Below are the code and all the weights of a small trained network. Each question names an input and a class and asks about switching units off, where a switched-off unit gives its printed mean instead of its output.

import numpy as np


def w(rows, s, z=0):
    codes = np.array(rows[::2]) - 128.0
    scale = np.full(codes.shape[1], s)
    scale[-1] = z or s
    return codes * scale


def norm(h):
    return h / np.sqrt((h * h).mean(-1, keepdims=True) + 1e-5)


def f(y):
    return np.maximum(y, 0)


def log_softmax(a):
    a = a - a.max(-1, keepdims=True)
    return a - np.log(np.exp(a).sum(-1, keepdims=True))


def net(x, mask):
    res = np.array(x, float).reshape(1, 6) / 4 @ E
    u = 0
    for l in range(2):
        y = f(norm(res) @ A[l][:, :-1].T + A[l][:, -1])
        res = res + np.where(mask[u : u + 10], y, B[l][:, -1]) @ B[l][:, :-1]
        u += 10
    return log_softmax(norm(res)[-1] @ U[:, :-1].T + U[:, -1])


A, B = {}, {}
E = w([
[92,113,157,149,125,124,166,116,156,122,27,149],'x0',
[126,48,144,110,142,60,124,254,133,153,126,126],'x1',
[186,126,129,98,98,115,219,76,108,240,143,141],'x2',
[56,95,153,92,133,222,82,128,104,187,124,138],'x3',
[130,135,138,129,131,127,127,130,129,127,133,139],'x4',
[192,82,206,62,109,97,68,62,124,99,106,84],'x5',
],0.0081)
A[0] = w([
[125,150,98,199,126,160,146,157,135,137,144,157,41],'L0N1',
[155,104,156,114,101,110,85,94,138,105,111,110,29],'L0N2',
[162,173,76,100,117,124,51,144,101,127,240,104,16],'L0N3',
[87,127,149,138,107,119,164,109,179,104,2,146,20],'L0N4',
[142,166,109,150,136,55,158,91,150,72,143,116,36],'L0N5',
[151,126,116,137,141,76,164,132,167,91,144,89,42],'L0N6',
[99,150,130,172,173,145,65,155,120,27,115,106,6],'L0N7',
[69,117,144,98,138,176,100,113,123,155,141,123,1],'L0N8',
[145,191,95,124,115,197,142,67,153,79,135,91,1],'L0N9',
[128,170,121,120,122,163,149,84,109,108,116,121,20],'L0N10',
],0.0092,0.0081)
B[0] = w([
[97,173,122,69,154,104,144,111,114,82,97,59,198],'L0N1',
[79,195,131,75,169,106,147,133,123,85,120,94,168],'L0N2',
[132,46,194,197,196,175,227,120,125,85,144,112,240],'L0N3',
[157,61,180,193,188,176,189,124,94,99,221,102,224],'L0N4',
[180,158,126,153,101,201,104,158,102,132,72,148,206],'L0N5',
[165,139,124,128,102,187,87,175,92,137,93,135,165],'L0N6',
[92,103,103,89,37,135,94,129,255,88,165,161,252],'L0N7',
[188,152,126,168,89,173,87,160,122,121,73,120,154],'L0N8',
[93,119,150,180,151,27,65,111,82,162,141,191,217],'L0N9',
[111,107,137,169,131,73,84,114,83,159,154,157,163],'L0N10',
],0.0093,0.0043)
A[1] = w([
[63,210,13,139,162,138,177,187,132,117,163,149,49],'L1N1',
[155,158,106,77,81,97,170,93,118,217,115,146,33],'L1N2',
[197,119,121,108,122,125,223,79,106,217,147,128,75],'L1N3',
[184,125,178,23,146,89,72,74,108,67,125,71,60],'L1N4',
[89,189,135,147,120,174,110,21,150,130,110,148,64],'L1N5',
[166,129,102,84,99,138,168,112,150,161,143,144,27],'L1N6',
[203,166,72,170,102,90,123,131,149,84,111,124,33],'L1N7',
[121,46,130,102,146,43,111,255,132,164,111,119,1],'L1N8',
[181,153,104,147,114,71,136,145,145,106,112,144,32],'L1N9',
[94,98,129,97,115,237,61,137,106,193,98,129,48],'L1N10',
],0.0089,0.0057)
B[1] = w([
[128,126,190,35,114,100,173,67,132,186,69,44,227],'L1N1',
[65,126,118,106,110,131,57,149,170,41,111,131,181],'L1N2',
[83,93,120,125,121,154,64,188,221,31,153,128,255],'L1N3',
[60,166,86,99,142,128,223,125,129,216,86,82,205],'L1N4',
[165,90,81,132,161,43,112,139,94,172,177,164,211],'L1N5',
[110,120,146,155,140,140,115,150,169,111,127,133,145],'L1N6',
[166,129,135,92,97,183,119,185,95,199,116,171,168],'L1N7',
[143,170,94,194,147,79,78,2,64,153,184,197,210],'L1N8',
[140,160,134,124,106,183,107,153,97,143,109,124,149],'L1N9',
[241,192,122,154,85,151,168,201,108,98,87,138,185],'L1N10',
],0.0089,0.0066)
U = w([
[71,109,99,80,84,127,52,162,255,66,140,146,86],'0',
[127,151,103,173,142,54,75,44,53,185,160,205,245],'1',
[77,170,132,40,136,111,222,101,128,187,59,32,2],'2',
[248,172,133,148,87,207,137,216,85,135,72,151,91],'3',
[137,27,182,183,185,185,228,117,123,100,186,107,184],'4',
],0.014,0.00053)

Each question gives the input, the list of numbers given to net, and the class t.
The units are the neurons (one row each of A and B). Each row of codes is followed by its name. A weight is (code - 128) times the scale printed after its matrix; where a second scale follows, it is the last column's (A, B and U).
mask holds one flag per neuron, layer by layer. A switched-off neuron (its flag False) gives its mean, the last column of its row in B, instead of its output. The means were averaged over made-up inputs and are rounded, as every weight is.
A unit's drop is (log p(t) with every unit on - log p(t) with that unit switched off) / (log p(t) with every unit on - log p(t) with every unit switched off).
most important unit: the unit with the biggest drop
top k neurons: the k neurons with the biggest drops, biggest first
k most important neurons of layer l: the k neurons of layer l with the biggest drops, biggest first
input [2,5,-1,-4,-5,-8], class 2: most important unit -> L1N1
input [8,4,-1,-1,5,-6], class 4: top 2 neurons -> L0N4, L1N4
input [4,-6,-4,3,-8,6], class 1: top 4 neurons -> L1N5, L0N9, L1N1, L0N1
input [-2,2,6,-8,3,-8], class 2: top 2 neurons -> L1N1, L0N1
input [8,8,8,7,-4,2], class 0: 2 most important neurons of layer 0 -> L0N3, L0N9
input [5,2,1,0,-5,4], class 4: 2 most important neurons of layer 0 -> L0N4, L0N1
input [1,7,2,2,-3,8], class 2: 3 most important neurons of layer 0 -> L0N2, L0N9, L0N10
input [-7,4,-1,6,6,-3], class 4: top 2 neurons -> L0N3, L0N5
input [-5,4,4,7,-7,7], class 2: 2 most important neurons of layer 1 -> L1N4, L1N7
input [7,4,-6,0,7,-1], class 4: top 2 neurons -> L0N4, L1N3
input [-4,4,-3,-4,1,-2], class 1: top 3 neurons -> L1N8, L0N4, L1N3
input [-2,6,4,8,8,5], class 3: top 2 neurons -> L1N10, L0N9
input [-5,-4,3,6,6,-2], class 3: top 2 neurons -> L1N10, L0N8
input [-2,2,5,-4,-2,-3], class 0: most important unit -> L1N3
input [7,-6,3,-6,5,6], class 4: top 3 neurons -> L0N4, L1N8, L1N1
input [8,-5,0,-5,-5,7], class 4: top 3 neurons -> L0N4, L1N1, L0N1
input [-4,-2,-7,-8,-2,-4], class 3: 4 most important neurons of layer 1 -> L1N7, L1N3, L1N2, L1N9
input [-8,0,8,7,-6,5], class 0: top 3 neurons -> L1N3, L0N4, L1N2
input [-8,-2,4,6,0,8], class 2: 2 most important neurons of layer 0 -> L0N4, L0N2
input [4,6,3,0,-3,-8], class 2: top 3 neurons -> L1N1, L0N9, L0N1
input [-7,7,2,-5,-5,5], class 1: most important unit -> L1N8
input [-3,-4,4,1,3,4], class 0: 2 most important neurons of layer 1 -> L1N3, L1N8
input [4,4,-3,-3,-1,1], class 1: 2 most important neurons of layer 1 -> L1N8, L1N3
input [-2,2,7,-7,-7,1], class 0: top 2 neurons -> L1N3, L1N2
input [6,1,4,0,8,-7], class 2: top 3 neurons -> L1N1, L0N3, L0N1
input [7,2,1,7,-8,-4], class 3: top 3 neurons -> L1N10, L0N3, L0N8
input [-7,-4,-3,4,-6,3], class 4: most important unit -> L0N3
input [1,-2,-7,3,-2,-8], class 2: 3 most important neurons of layer 1 -> L1N1, L1N3, L1N2
input [6,8,7,-7,8,-3], class 1: 2 most important neurons of layer 1 -> L1N8, L1N10
